Below are the code and all the weights of a small trained network. Each question names an input and a class and asks about switching units off, where a switched-off unit gives its printed mean instead of its output.

import numpy as np


def w(rows, s, z=0):
    codes = np.array(rows[::2]) - 128.0
    scale = np.full(codes.shape[1], s)
    scale[-1] = z or s
    return codes * scale


def f(y):
    return np.maximum(y, 0)


def log_softmax(a):
    a = a - a.max(-1, keepdims=True)
    return a - np.log(np.exp(a).sum(-1, keepdims=True))


def net(x, mask):
    res = np.array(x, float).reshape(1, 5) / 4 @ E
    y = f(res @ A[0][:, :-1].T + A[0][:, -1])
    res = res + np.where(mask, y, B[0][:, -1]) @ B[0][:, :-1]
    return log_softmax(res[-1] @ U[:, :-1].T + U[:, -1])


A, B = {}, {}
E = w([
[133,34,94,148,114,198,71,238,156,149],'x0',
[141,126,100,107,70,83,172,152,155,197],'x1',
[171,176,95,235,116,181,204,73,177,218],'x2',
[58,206,164,83,162,108,52,118,188,227],'x3',
[192,153,255,75,196,164,134,168,133,134],'x4',
],0.0093)
A[0] = w([
[59,187,152,133,167,108,41,123,194,203,1],'neuron 0',
[66,63,76,197,57,85,105,73,101,115,176],'neuron 1',
[149,225,140,120,120,98,164,35,87,120,6],'neuron 2',
[186,80,216,132,125,124,168,129,125,127,110],'neuron 3',
[123,89,105,167,106,226,83,204,225,146,2],'neuron 4',
[194,157,137,255,109,226,122,64,132,237,105],'neuron 5',
],0.0079,0.0059)
B[0] = w([
[254,128,18,158,164,163,192,180,55,84,221],'neuron 0',
[116,157,79,134,204,205,70,188,189,206,254],'neuron 1',
[41,78,188,179,10,78,156,161,171,71,188],'neuron 2',
[151,184,114,164,153,187,136,144,121,231,180],'neuron 3',
[34,153,160,134,44,42,194,188,173,16,206],'neuron 4',
[166,55,164,86,58,119,71,17,132,144,254],'neuron 5',
],0.0085,0.0097)
U = w([
[75,110,159,143,61,51,193,187,196,10,18],'0',
[164,73,144,68,103,113,49,125,111,141,252],'1',
[255,92,19,208,147,156,243,172,64,89,2],'2',
[126,162,179,137,180,198,125,178,167,237,196],'3',
[169,115,149,142,144,112,109,161,164,138,204],'4',
],0.0087,0.0062)

Each question gives the input, the list of numbers given to net, and the class t.
The units are the neurons (one row each of A and B). Each row of codes is followed by its name. A weight is (code - 128) times the scale printed after its matrix; where a second scale follows, it is the last column's (A, B and U).
mask holds one flag per neuron, in row order. A switched-off neuron (its flag False) gives its mean, the last column of its row in B, instead of its output. The means were averaged over made-up inputs and are rounded, as every weight is.
A unit's drop is (log p(t) with every unit on - log p(t) with that unit switched off) / (log p(t) with every unit on - log p(t) with every unit switched off).
The circuit of an input: a set's keep is (log p(t) with only the set's units on - log p(t) with every unit switched off) / (log p(t) with every unit on - log p(t) with every unit switched off). Starting from all 6 units, units are removed one at a time, each time the one whose removal leaves the highest keep (on an exact tie, the one counted first), for as long as the keep stays at least 0.8.
units of the circuit, in order: the units of the circuit, biggest drop first
k most important neurons: the k neurons with the biggest drops, biggest first
drop when u is switched off: that unit's drop, to one decimal
input [-6,-6,-1,-3,-2], class 0: 3 most important neurons	neuron 2; neuron 0; neuron 5
input [1,-6,2,-5,-8], class 3: units of the circuit, in order	neuron 1; neuron 0
input [0,7,-6,-3,8], class 3: units of the circuit, in order	neuron 3
input [1,-3,-3,-4,-5], class 3: 3 most important neurons	neuron 1; neuron 0; neuron 5
input [0,3,4,4,3], class 1: units of the circuit, in order	neuron 5; neuron 1
input [-2,7,-3,-4,-2], class 4: units of the circuit, in order	neuron 0; neuron 5; neuron 4
input [-3,-3,-8,-8,-6], class 1: 2 most important neurons	neuron 0; neuron 1
input [-8,-3,5,3,-8], class 0: 2 most important neurons	neuron 2; neuron 3
input [-1,-4,5,-3,-5], class 1: units of the circuit, in order	neuron 5; neuron 0
input [-2,1,-7,3,8], class 3: 4 most important neurons	neuron 5; neuron 3; neuron 4; neuron 2
input [-2,1,-3,-1,-6], class 3: units of the circuit, in order	neuron 1; neuron 5
input [-6,6,6,4,4], class 0: 2 most important neurons	neuron 2; neuron 1
input [-4,3,-3,5,2], class 2: 3 most important neurons	neuron 0; neuron 5; neuron 4
input [-6,5,-1,5,6], class 0: 2 most important neurons	neuron 2; neuron 1
input [-4,-2,-4,5,2], class 2: units of the circuit, in order	neuron 0; neuron 5
input [-2,-5,1,8,3], class 2: units of the circuit, in order	neuron 0
input [-3,-8,1,-7,-8], class 3: 2 most important neurons	neuron 1; neuron 0
input [3,5,-1,5,3], class 2: 3 most important neurons	neuron 0; neuron 1; neuron 5
input [5,-1,1,0,2], class 0: 2 most important neurons	neuron 4; neuron 1
input [2,0,7,2,-2], class 1: units of the circuit, in order	neuron 5
input [6,-6,-6,6,-1], class 0: 4 most important neurons	neuron 4; neuron 1; neuron 5; neuron 3
input [6,6,6,-4,-3], class 0: drop when neuron 4 is switched off	1.1
input [-2,7,0,-4,-3], class 4: drop when neuron 4 is switched off	-0.2
